How the points are linked:
^: s451->s871, s933->s831, s778->s452, s922->s141, s985->s531, s653->s942, s130->s206, s272->s794, s174->s676, s399->s771, s851->s386, s496->s482, s525->s261, s252->s217, s751->s373, s261->s26, s47->s263, s373->s523, s771->s773, s283->s237, s444->s496, s386->s318, s446->s698, s977->s36, s100->s653, s537->s695, s587->s159, s551->s933, s944->s903, s820->s550, s263->s41, s676->s646, s349->s648, s265->s205, s163->s109, s790->s977, s206->s610, s217->s21, s138->s163, s210->s782, s128->s210, s75->s339, s452->s256, s698->s149, s695->s787, s912->s352, s903->s725, s441->s265, s660->s820, s765->s922, s794->s986, s422->s925, s871->s340, s955->s587, s339->s29, s237->s327, s925->s678, s797->s985, s303->s912, s648->s144
*: s451->s349, s933->s263, s778->s283, s725->s678, s922->s771, s985->s676, s653->s206, s130->s446, s272->s751, s174->s441, s782->s787, s399->s660, s851->s444, s144->s109, s496->s587, s525->s551, s252->s303, s831->s41, s751->s944, s261->s933, s47->s451, s352->s36, s373->s903, s771->s820, s283->s100, s610->s149, s523->s725, s21->s352, s646->s205, s444->s955, s678->s782, s386->s496, s318->s482, s446->s75, s550->s21, s977->s922, s327->s942, s100->s130, s537->s272, s256->s327, s587->s985, s551->s47, s944->s422, s820->s217, s36->s141, s41->s340, s942->s610, s263->s871, s676->s265, s349->s138, s149->s29, s265->s386, s163->s261, s790->s765, s206->s698, s159->s531, s26->s831, s217->s912, s138->s525, s210->s695, s128->s537, s986->s523, s141->s773, s29->s256, s75->s778, s452->s237, s109->s26, s698->s339, s695->s794, s773->s550, s912->s977, s903->s925, s441->s851, s660->s252, s531->s646, s482->s159, s765->s399, s794->s373, s205->s318, s787->s986, s422->s128, s871->s648, s955->s797, s340->s144, s339->s452, s237->s653, s925->s210, s797->s174, s303->s790, s648->s163
!: s933->s551, s725->s903, s922->s765, s985->s797, s653->s100, s782->s210, s144->s648, s496->s444, s831->s933, s261->s525, s352->s912, s373->s751, s771->s399, s610->s206, s523->s373, s21->s217, s646->s676, s678->s925, s386->s851, s318->s386, s550->s820, s977->s790, s327->s237, s256->s452, s587->s955, s820->s660, s36->s977, s41->s263, s942->s653, s263->s47, s676->s174, s149->s698, s265->s441, s163->s138, s206->s130, s159->s587, s26->s261, s217->s252, s210->s128, s986->s794, s141->s922, s29->s339, s452->s778, s109->s163, s698->s446, s695->s537, s773->s771, s912->s303, s903->s944, s531->s985, s482->s496, s794->s272, s205->s265, s787->s695, s871->s451, s340->s871, s339->s75, s237->s283, s925->s422, s648->s349
$: s451->s283, s933->s339, s778->s174, s725->s144, s922->s925, s985->s977, s653->s386, s130->s444, s272->s47, s174->s765, s782->s26, s399->s128, s851->s660, s144->s942, s496->s217, s525->s446, s252->s272, s831->s29, s751->s451, s261->s698, s47->s778, s352->s523, s373->s871, s771->s210, s283->s441, s610->s482, s523->s340, s21->s986, s646->s141, s444->s252, s678->s109, s386->s820, s318->s550, s446->s955, s550->s787, s977->s903, s327->s205, s100->s851, s537->s551, s256->s646, s587->s912, s551->s75, s944->s349, s820->s695, s36->s725, s41->s256, s942->s318, s263->s452, s676->s922, s349->s100, s149->s159, s265->s771, s163->s206, s790->s944, s206->s496, s159->s352, s26->s149, s217->s794, s138->s130, s210->s261, s128->s525, s986->s41, s141->s678, s29->s531, s75->s797, s452->s676, s109->s610, s698->s587, s695->s933, s773->s782, s912->s373, s903->s648, s441->s399, s660->s537, s531->s36, s482->s21, s765->s422, s794->s263, s205->s773, s787->s831, s422->s138, s871->s237, s955->s303, s340->s327, s339->s985, s237->s265, s925->s163, s797->s790, s303->s751, s648->s653
@: s451->s303, s933->s820, s778->s272, s725->s531, s922->s452, s985->s933, s653->s903, s130->s422, s272->s444, s174->s47, s782->s205, s399->s283, s851->s349, s144->s36, s496->s163, s525->s399, s252->s130, s831->s550, s751->s955, s261->s771, s47->s252, s352->s149, s373->s587, s771->s237, s283->s751, s610->s678, s523->s159, s21->s610, s646->s41, s444->s138, s678->s646, s386->s648, s318->s144, s446->s128, s550->s942, s977->s339, s327->s523, s100->s944, s537->s851, s256->s986, s587->s261, s551->s660, s944->s797, s820->s653, s36->s29, s41->s21, s942->s725, s263->s217, s676->s263, s349->s790, s149->s782, s265->s871, s163->s922, s790->s75, s206->s925, s159->s26, s26->s773, s217->s206, s138->s765, s210->s265, s128->s441, s986->s482, s141->s256, s29->s787, s75->s537, s452->s794, s109->s141, s698->s210, s695->s386, s773->s327, s912->s698, s903->s985, s441->s451, s660->s100, s531->s831, s482->s109, s765->s778, s794->s496, s205->s340, s787->s318, s422->s174, s871->s912, s955->s525, s340->s352, s339->s695, s237->s373, s925->s676, s797->s551, s303->s446, s648->s977

In the rows, 61 stands for zero.

The rows follow the links: the fewer symbols apart two points are, the more alike their rows tend to be.

Each row is also shifted at random along 3 hidden directions that mean nothing.

Some points, each with a row of numbers:
s138: 88 79 62 39 64 65 61 71 50 68 48 79 65 46 58 64 39 78 69 76 86 51 42 59 59 55 54 46 70 69 43 62 65 66 69 74 56 62 71 55 38 58 64 79 54 56 58 54 44 48 45 54 55 60
s174: 51 51 63 54 50 62 61 63 47 59 61 66 55 66 67 67 63 72 60 72 56 48 57 54 58 67 52 63 51 58 56 74 71 62 64 57 48 59 61 64 62 51 57 68 66 62 64 59 45 62 61 69 48 62
s21: 66 61 56 76 65 70 63 56 59 61 67 54 67 62 59 66 66 50 58 47 53 63 71 58 76 62 61 61 50 59 70 58 58 65 48 57 59 61 60 54 60 64 61 53 53 71 59 59 70 53 59 63 71 53
s765: 54 67 69 59 54 51 53 59 59 54 59 83 63 56 61 58 61 60 67 58 62 62 60 68 46 54 58 51 62 64 46 59 72 53 73 78 57 67 56 62 47 56 62 69 61 51 48 56 68 57 44 55 65 71
s130: 51 60 64 68 43 63 53 56 52 53 59 69 58 66 76 68 67 58 59 56 54 56 72 64 67 64 64 74 53 55 59 72 70 55 59 63 52 64 65 69 61 57 54 51 62 59 52 62 44 59 69 52 52 61
s942: 66 63 45 72 63 59 61 60 64 67 68 52 69 65 54 61 57 55 60 51 68 56 68 76 68 55 76 48 52 59 63 57 58 69 46 54 71 63 65 55 57 67 59 59 64 67 63 71 65 54 65 53 69 51
s797: 46 46 61 54 45 48 58 59 51 60 70 69 53 71 59 54 76 74 65 76 45 56 62 59 47 60 48 58 50 63 48 69 71 59 63 56 48 57 44 65 60 53 52 67 77 64 55 63 55 71 55 69 55 68
s252: 59 56 67 60 47 60 51 55 48 59 56 76 58 62 69 73 63 65 61 58 53 54 66 62 60 60 53 55 47 58 48 68 72 55 65 57 51 60 59 61 48 55 54 65 58 57 54 55 55 49 41 58 57 59
s265: 80 61 65 52 63 75 68 69 64 78 53 55 55 53 72 61 49 81 52 75 72 59 52 47 65 73 54 45 57 67 60 66 48 59 73 51 58 55 61 66 57 64 65 78 57 59 70 64 48 59 58 73 52 52
s871: 51 59 79 61 67 70 63 55 62 65 60 61 59 52 62 64 65 55 52 53 53 63 61 38 61 63 53 57 58 61 68 65 60 54 72 57 57 63 54 58 59 59 62 65 50 64 56 62 69 63 61 74 66 63
s912: 66 74 70 69 72 76 65 50 67 63 57 64 64 41 73 72 48 48 50 50 71 61 57 49 83 57 67 69 66 61 73 69 63 60 62 63 57 67 76 59 48 59 61 59 44 62 53 71 60 51 73 57 68 59
s446: 36 62 68 68 45 52 55 53 58 50 60 62 61 69 70 61 78 49 57 50 47 65 67 62 65 68 63 73 55 55 61 75 66 49 68 65 56 67 46 74 68 55 57 53 61 46 48 58 55 71 68 57 54 71
s660: 82 68 59 58 57 66 59 58 48 60 64 79 64 53 67 73 50 60 67 63 70 52 58 63 68 55 61 79 58 61 55 70 72 61 55 66 50 66 72 60 49 46 58 55 62 65 46 70 41 54 66 42 60 57
s773: 92 77 43 63 79 70 66 65 60 67 59 64 72 51 54 70 33 56 67 57 88 54 51 72 74 48 69 59 68 60 65 50 60 74 42 69 70 61 87 43 47 62 68 60 53 73 65 62 57 41 56 50 68 50
s128: 49 65 66 56 44 57 52 61 56 65 49 67 61 64 72 58 60 71 58 69 69 53 59 68 55 70 57 36 52 63 51 73 66 53 71 53 61 70 54 70 48 60 61 82 60 44 72 57 48 59 47 62 49 58
s955: 60 52 58 47 55 54 63 67 53 50 67 72 54 71 61 55 66 74 67 77 56 58 57 58 43 61 53 68 61 60 50 62 69 61 62 62 50 55 59 63 68 53 56 63 76 61 58 55 50 72 56 65 49 66
s944: 34 62 57 65 53 49 58 58 52 54 63 71 58 64 64 67 58 59 62 67 75 49 56 67 62 52 70 74 59 60 63 72 75 65 56 57 62 65 64 66 61 50 55 55 68 61 57 76 47 62 79 50 55 64
s373: 38 45 69 65 52 40 55 60 73 54 69 53 46 75 63 42 66 71 66 66 50 61 70 81 38 59 66 52 67 59 56 53 58 61 60 46 54 62 54 60 70 75 56 64 74 59 60 64 73 73 52 63 60 67
s100: 72 64 56 62 51 58 61 56 56 53 65 71 63 71 74 62 58 61 64 64 62 55 65 66 68 59 63 79 55 58 49 65 69 59 63 60 55 64 64 68 62 55 55 54 71 60 43 64 43 62 75 43 53 59
s778: 64 85 62 56 57 56 56 66 58 56 48 78 69 52 63 67 40 56 65 64 89 53 45 72 64 53 72 65 73 64 51 63 71 62 68 74 65 69 74 63 47 58 61 63 55 49 55 61 49 53 65 36 58 64
s217: 79 50 66 71 56 71 62 51 59 69 63 59 54 60 77 58 64 71 51 55 43 62 77 58 64 62 53 56 50 59 53 56 58 54 58 52 42 59 62 63 57 65 57 63 57 61 54 60 62 54 44 62 64 53
s451: 52 54 72 56 43 51 51 61 50 64 57 65 53 66 64 52 84 69 61 62 40 64 68 56 44 73 41 27 48 69 38 66 64 46 79 63 46 62 30 62 48 57 60 85 61 51 60 48 66 63 24 73 60 64
s831: 88 60 45 60 80 74 70 64 52 68 72 57 71 53 50 70 56 51 57 62 67 56 57 50 77 53 60 81 56 58 73 56 61 74 43 63 62 53 68 59 65 55 61 51 65 83 59 70 62 60 83 64 64 54
s422: 52 58 57 59 43 60 58 63 50 57 54 61 57 70 69 68 66 76 60 68 62 52 63 65 55 71 61 55 49 61 51 71 66 57 64 49 54 61 64 67 54 58 56 64 65 58 65 62 44 58 53 57 47 58
s159: 56 44 51 58 60 50 65 66 66 58 73 46 59 80 45 45 75 71 71 67 42 67 68 68 44 61 53 49 53 64 55 49 56 67 56 53 65 56 42 56 75 65 59 64 75 68 66 53 76 69 47 75 65 61
s452: 89 68 66 59 66 63 60 61 78 60 55 63 58 63 72 51 52 62 60 59 65 66 61 64 60 58 72 74 71 62 53 49 49 53 61 65 63 66 68 66 66 66 62 58 63 48 46 64 59 68 73 46 56 65
s318: 33 56 59 61 67 59 62 59 70 62 56 47 65 61 44 59 69 51 60 59 57 71 57 55 61 70 60 54 66 56 77 59 56 62 57 65 78 53 55 57 77 63 67 59 60 63 80 51 79 67 67 76 66 64
s933: 79 50 66 57 62 61 64 64 61 71 71 64 53 56 66 55 55 80 60 72 64 49 65 65 50 50 50 29 55 67 46 53 59 66 66 46 44 59 53 51 37 64 54 77 65 70 52 66 65 50 32 69 69 53
s925: 21 51 69 75 55 54 62 54 63 59 66 49 51 61 68 66 60 58 53 59 57 53 61 64 66 61 72 69 59 55 81 70 64 66 63 43 63 62 71 62 72 61 56 55 60 63 68 76 62 66 76 68 56 58
s985: 48 49 65 61 67 56 67 63 61 69 71 60 53 59 61 59 55 68 60 73 65 48 56 60 56 51 63 52 58 64 63 62 61 71 61 45 58 60 61 61 56 57 57 70 66 74 64 73 59 64 63 77 62 56
s149: 92 58 49 66 50 71 59 59 68 67 56 46 59 80 70 48 76 68 56 50 50 75 79 66 67 76 58 46 44 62 52 53 40 56 59 48 69 62 41 65 66 69 64 71 65 50 63 53 62 65 42 62 60 55
s851: 41 68 72 48 64 63 58 63 53 51 56 71 61 52 53 72 57 53 60 66 66 62 47 47 60 66 54 85 71 57 70 71 68 59 65 72 61 60 70 66 72 52 64 56 60 61 67 52 54 66 81 61 50 73

From each start, follow one symbol. Which point do you reach?
Answer with the point's name.
64 55 65 75 47 61 59 54 65 63 59 52 52 67 79 56 59 69 51 54 51 59 74 74 62 64 65 48 52 58 56 61 55 59 62 44 51 64 63 65 56 71 58 57 61 57 59 65 60 56 48 57 57 54
*	s698
80 61 43 69 70 65 63 58 61 65 69 57 67 56 57 63 58 50 64 50 67 58 68 62 73 55 68 63 55 59 68 53 59 71 45 61 66 61 63 55 55 55 60 54 60 74 55 70 63 52 67 54 75 52
@	s942
57 66 69 66 58 68 59 62 66 68 51 54 55 53 71 64 49 66 48 68 76 57 55 61 73 71 69 52 66 62 68 71 54 59 69 48 67 63 64 69 59 62 65 69 50 53 71 67 52 62 68 60 52 60
^	s782
87 65 62 68 65 61 62 57 66 73 66 68 61 50 72 62 39 67 62 62 75 48 63 71 65 46 66 40 58 65 51 61 65 69 64 51 51 63 72 51 30 64 64 75 54 72 55 71 61 42 41 51 75 45
!	s660
40 56 63 57 46 42 54 61 57 50 62 68 54 71 61 54 65 73 72 70 60 54 61 79 45 60 63 50 63 62 48 62 69 62 65 60 57 65 58 61 56 61 60 65 70 54 61 56 58 64 49 58 51 65
^	s373
48 65 75 54 72 67 66 63 63 61 53 57 62 46 56 60 54 59 54 64 66 63 45 46 60 66 62 67 73 57 75 61 55 62 68 63 66 55 73 65 69 62 64 60 52 61 73 60 62 64 73 68 56 65
^	s318
62 61 62 76 61 60 62 58 64 65 70 64 56 58 75 61 50 55 57 59 68 53 66 71 69 50 75 74 59 53 64 63 59 64 53 50 53 62 75 62 54 61 58 52 62 70 52 81 54 59 77 51 66 57
*	s206
104 62 66 61 54 81 62 62 67 69 50 57 55 60 86 56 60 73 52 61 52 73 71 60 70 69 63 59 54 60 52 61 47 49 67 52 50 65 55 72 64 68 61 61 57 44 53 61 48 69 62 49 49 54
!	s446
63 47 75 61 60 69 64 59 56 67 66 56 52 58 69 60 67 71 55 65 47 58 67 52 56 64 49 47 50 59 60 64 58 57 70 49 42 54 61 55 54 65 58 68 57 71 60 64 71 56 44 76 63 55
@	s217
79 56 41 55 66 63 68 68 58 69 73 51 61 66 51 63 61 66 63 68 63 55 59 59 68 56 60 60 52 62 67 55 58 75 53 53 67 54 62 60 61 58 62 61 69 75 65 70 60 64 67 67 62 55
!	s985
76 59 51 59 60 68 65 67 69 67 57 42 62 69 63 57 69 67 57 61 52 70 65 61 70 78 61 57 50 61 62 61 43 58 59 51 68 59 50 70 69 63 62 65 63 54 71 56 55 66 63 65 57 57
*	s787
33 40 69 65 59 63 66 57 56 63 68 50 54 62 64 62 69 61 53 67 48 57 64 49 57 66 55 61 53 55 74 66 58 61 64 46 54 56 57 65 70 60 59 65 62 71 66 69 64 69 63 78 59 57
$	s922
95 59 51 56 69 79 72 66 56 70 62 55 63 58 58 71 61 65 56 61 60 63 59 45 75 62 54 66 50 58 68 55 54 67 48 55 58 55 68 57 59 57 63 59 58 76 65 58 58 53 62 64 62 48
$	s256
46 41 67 56 60 46 62 65 65 58 72 57 47 75 61 41 74 74 63 74 40 64 66 62 31 59 54 62 64 59 53 49 57 61 63 55 53 56 47 61 75 64 56 56 78 67 55 62 74 76 53 78 59 66
@	s261
91 59 46 52 79 65 64 68 62 65 65 56 65 57 48 62 51 66 64 69 72 58 57 60 60 52 55 58 60 62 62 43 58 71 49 67 64 54 69 48 58 62 67 61 64 77 65 59 64 49 55 63 69 51
$	s149
47 70 67 53 56 64 58 65 51 67 44 68 64 49 61 71 50 66 61 68 83 50 43 55 64 67 57 41 61 63 62 75 72 62 75 61 57 64 62 65 41 52 61 79 52 58 73 57 50 46 53 63 54 61
$	s399
102 75 66 57 71 72 60 62 72 66 57 70 58 47 67 55 39 68 58 65 71 62 53 63 62 49 63 58 74 63 53 46 52 60 60 68 56 65 67 54 49 66 62 64 55 55 47 60 59 55 52 50 65 58
^	s141
